[[-1.16  0.40 -3.18  0.03 -4.91 -4.43 -3.25 -3.69 -3.70 -3.94 -2.20 -0.50
   0.41]
 [-0.30  4.48 -0.42  3.47  2.92  3.92 -0.69  0.04 -1.27 -1.38 -0.68  2.00
   6.24]]
:
[[-0.30 -1.16]
 [ 4.48  0.40]
 [-0.42 -3.18]
 [ 3.47  0.03]
 [ 2.92 -4.91]
 [ 3.92 -4.43]
 [-0.69 -3.25]
 [ 0.04 -3.69]
 [-1.27 -3.70]
 [-1.38 -3.94]
 [-0.68 -2.20]
 [ 2.00 -0.50]
 [ 6.24  0.41]]

[[ 1.95 -1.14]
 [ 2.06 -1.43]
 [-1.11 -4.86]]
:
[[-1.11  2.06  1.95]
 [-4.86 -1.43 -1.14]]

[[ 2.23  5.95  1.23  1.44  0.00]
 [ 0.00  4.50  0.00  0.00 -1.03]
 [-0.14 -0.07  0.46 -0.29 -0.24]
 [ 0.00 -0.05  0.48 -0.33 -0.25]
 [ 2.29  6.17  1.24  0.00 -0.06]
 [ 2.26  3.41  1.03 -0.56  0.02]
 [ 2.28  3.26  1.29  1.13  0.00]
 [-0.01 -0.04  0.19 -0.10 -0.06]]
:
[[-0.01  2.28  2.26  2.29  0.00 -0.14  0.00  2.23]
 [-0.04  3.26  3.41  6.17 -0.05 -0.07  4.50  5.95]
 [ 0.19  1.29  1.03  1.24  0.48  0.46  0.00  1.23]
 [-0.10  1.13 -0.56  0.00 -0.33 -0.29  0.00  1.44]
 [-0.06  0.00  0.02 -0.06 -0.25 -0.24 -1.03  0.00]]

[[-0.25 -1.70 -0.68 -0.22  0.27 -0.90 -6.19  1.40  1.45]
 [ 1.25 -0.25  1.02  1.09  1.87 -0.16  0.62  3.03  1.61]
 [-0.48 -1.72 -0.67 -0.50 -0.03 -1.15 -5.70  0.92  0.64]
 [ 1.05 -0.11  0.87  1.16  1.91  0.32  0.89  3.29  1.67]]
:
[[ 1.05 -0.48  1.25 -0.25]
 [-0.11 -1.72 -0.25 -1.70]
 [ 0.87 -0.67  1.02 -0.68]
 [ 1.16 -0.50  1.09 -0.22]
 [ 1.91 -0.03  1.87  0.27]
 [ 0.32 -1.15 -0.16 -0.90]
 [ 0.89 -5.70  0.62 -6.19]
 [ 3.29  0.92  3.03  1.40]
 [ 1.67  0.64  1.61  1.45]]

[[-2.05  3.31 -2.29 -0.70  1.05  0.30  1.94 -0.66]
 [-0.39 -2.70 -0.09 -0.05  4.65 -3.72  0.17 -2.91]
 [ 0.65  0.00  0.62  0.20 -1.73  1.09 -0.55  1.09]
 [ 0.06  1.45 -0.10 -0.02 -2.09  1.74  0.04  1.31]
 [ 1.05 -2.99  1.31  0.39  1.19 -1.63 -1.07 -0.75]]
:
[[ 1.05  0.06  0.65 -0.39 -2.05]
 [-2.99  1.45  0.00 -2.70  3.31]
 [ 1.31 -0.10  0.62 -0.09 -2.29]
 [ 0.39 -0.02  0.20 -0.05 -0.70]
 [ 1.19 -2.09 -1.73  4.65  1.05]
 [-1.63  1.74  1.09 -3.72  0.30]
 [-1.07  0.04 -0.55  0.17  1.94]
 [-0.75  1.31  1.09 -2.91 -0.66]]

[[-0.36  1.87  0.15  0.41  0.14  1.27 -0.04  0.30  0.39  1.81 -0.12  1.62
   1.56 -0.31]
 [ 4.78 -1.73  1.74  0.02  2.47  2.03 -0.98 -0.34 -1.03 -1.65  4.30 -0.72
  -1.62  1.46]
 [ 0.50 -0.81  0.78  0.42 -0.53 -0.13 -0.53 -0.33  0.15 -0.96 -0.02 -0.11
   0.30 -0.61]
 [ 0.02 -0.82 -0.23  0.01 -0.68 -0.20  0.77 -0.37 -0.22 -0.50  0.02  0.15
   0.21  0.24]
 [ 1.30  1.17 -0.48  1.49 -1.30 -0.18 -0.97 -1.36  2.73 -0.37  0.14 -0.22
  -0.19 -1.90]
 [ 0.07 -0.01 -0.11  0.01  0.35 -0.07 -0.16 -0.04 -0.18 -0.18  0.00 -0.13
  -0.33 -0.14]]
:
[[ 0.07  1.30  0.02  0.50  4.78 -0.36]
 [-0.01  1.17 -0.82 -0.81 -1.73  1.87]
 [-0.11 -0.48 -0.23  0.78  1.74  0.15]
 [ 0.01  1.49  0.01  0.42  0.02  0.41]
 [ 0.35 -1.30 -0.68 -0.53  2.47  0.14]
 [-0.07 -0.18 -0.20 -0.13  2.03  1.27]
 [-0.16 -0.97  0.77 -0.53 -0.98 -0.04]
 [-0.04 -1.36 -0.37 -0.33 -0.34  0.30]
 [-0.18  2.73 -0.22  0.15 -1.03  0.39]
 [-0.18 -0.37 -0.50 -0.96 -1.65  1.81]
 [ 0.00  0.14  0.02 -0.02  4.30 -0.12]
 [-0.13 -0.22  0.15 -0.11 -0.72  1.62]
 [-0.33 -0.19  0.21  0.30 -1.62  1.56]
 [-0.14 -1.90  0.24 -0.61  1.46 -0.31]]

[[ 4.04 -3.96 -2.09  2.51 -5.75 -4.89 -2.33 -3.03 -3.68 -0.82  0.37  4.30
  -1.13]
 [ 3.56 -3.27  2.03 -4.07 -2.54  4.80 -3.23 -2.12 -3.71 -0.94  3.32 -1.79
   0.26]
 [-3.13  1.73  5.22 -3.75  2.56  3.30  0.95  1.86  2.60  1.69  4.73 -4.99
   2.88]
 [-6.19  4.25  4.94 -1.71  4.36  5.24  3.47  0.56  4.67  1.37  1.22 -4.35
   4.29]
 [-5.49  2.44 -2.13  2.38  4.13 -2.65  2.63  3.08  3.97 -3.88 -1.33  3.76
  -2.33]
 [ 4.39 -4.74  2.96 -3.20 -4.51  0.08 -4.57 -2.10 -5.56 -1.19  4.63 -4.14
  -0.41]]
:
[[ 4.39 -5.49 -6.19 -3.13  3.56  4.04]
 [-4.74  2.44  4.25  1.73 -3.27 -3.96]
 [ 2.96 -2.13  4.94  5.22  2.03 -2.09]
 [-3.20  2.38 -1.71 -3.75 -4.07  2.51]
 [-4.51  4.13  4.36  2.56 -2.54 -5.75]
 [ 0.08 -2.65  5.24  3.30  4.80 -4.89]
 [-4.57  2.63  3.47  0.95 -3.23 -2.33]
 [-2.10  3.08  0.56  1.86 -2.12 -3.03]
 [-5.56  3.97  4.67  2.60 -3.71 -3.68]
 [-1.19 -3.88  1.37  1.69 -0.94 -0.82]
 [ 4.63 -1.33  1.22  4.73  3.32  0.37]
 [-4.14  3.76 -4.35 -4.99 -1.79  4.30]
 [-0.41 -2.33  4.29  2.88  0.26 -1.13]]

[[ 0.99  2.21 -2.15 -1.80 -2.53  0.83 -0.65  2.04  0.44 -2.26  0.46 -0.24]
 [-0.16 -0.26 -0.34  0.06  0.12 -0.54  0.23  1.13 -1.38  0.34 -2.04  0.70]
 [-0.53  3.06  1.05  1.31  0.19 -3.23  0.00  3.43  0.24  0.21  2.80  0.32]
 [-1.88 -0.06 -0.12  1.84  0.20 -1.70 -0.42  1.57 -0.13  0.52  0.43 -0.91]
 [ 4.09  5.53 -0.31 -1.09 -2.82 -0.08  0.47 -0.09  0.03 -1.90 -0.65 -0.73]
 [ 2.48 -4.58 -4.37 -1.96  1.53  0.78  0.37 -2.10 -0.33 -0.71  0.32 -0.65]
 [-3.77 -1.89  0.02  0.62  1.80  1.37  0.84 -2.38 -0.69 -0.53 -0.52  0.22]]
:
[[-3.77  2.48  4.09 -1.88 -0.53 -0.16  0.99]
 [-1.89 -4.58  5.53 -0.06  3.06 -0.26  2.21]
 [ 0.02 -4.37 -0.31 -0.12  1.05 -0.34 -2.15]
 [ 0.62 -1.96 -1.09  1.84  1.31  0.06 -1.80]
 [ 1.80  1.53 -2.82  0.20  0.19  0.12 -2.53]
 [ 1.37  0.78 -0.08 -1.70 -3.23 -0.54  0.83]
 [ 0.84  0.37  0.47 -0.42  0.00  0.23 -0.65]
 [-2.38 -2.10 -0.09  1.57  3.43  1.13  2.04]
 [-0.69 -0.33  0.03 -0.13  0.24 -1.38  0.44]
 [-0.53 -0.71 -1.90  0.52  0.21  0.34 -2.26]
 [-0.52  0.32 -0.65  0.43  2.80 -2.04  0.46]
 [ 0.22 -0.65 -0.73 -0.91  0.32  0.70 -0.24]]
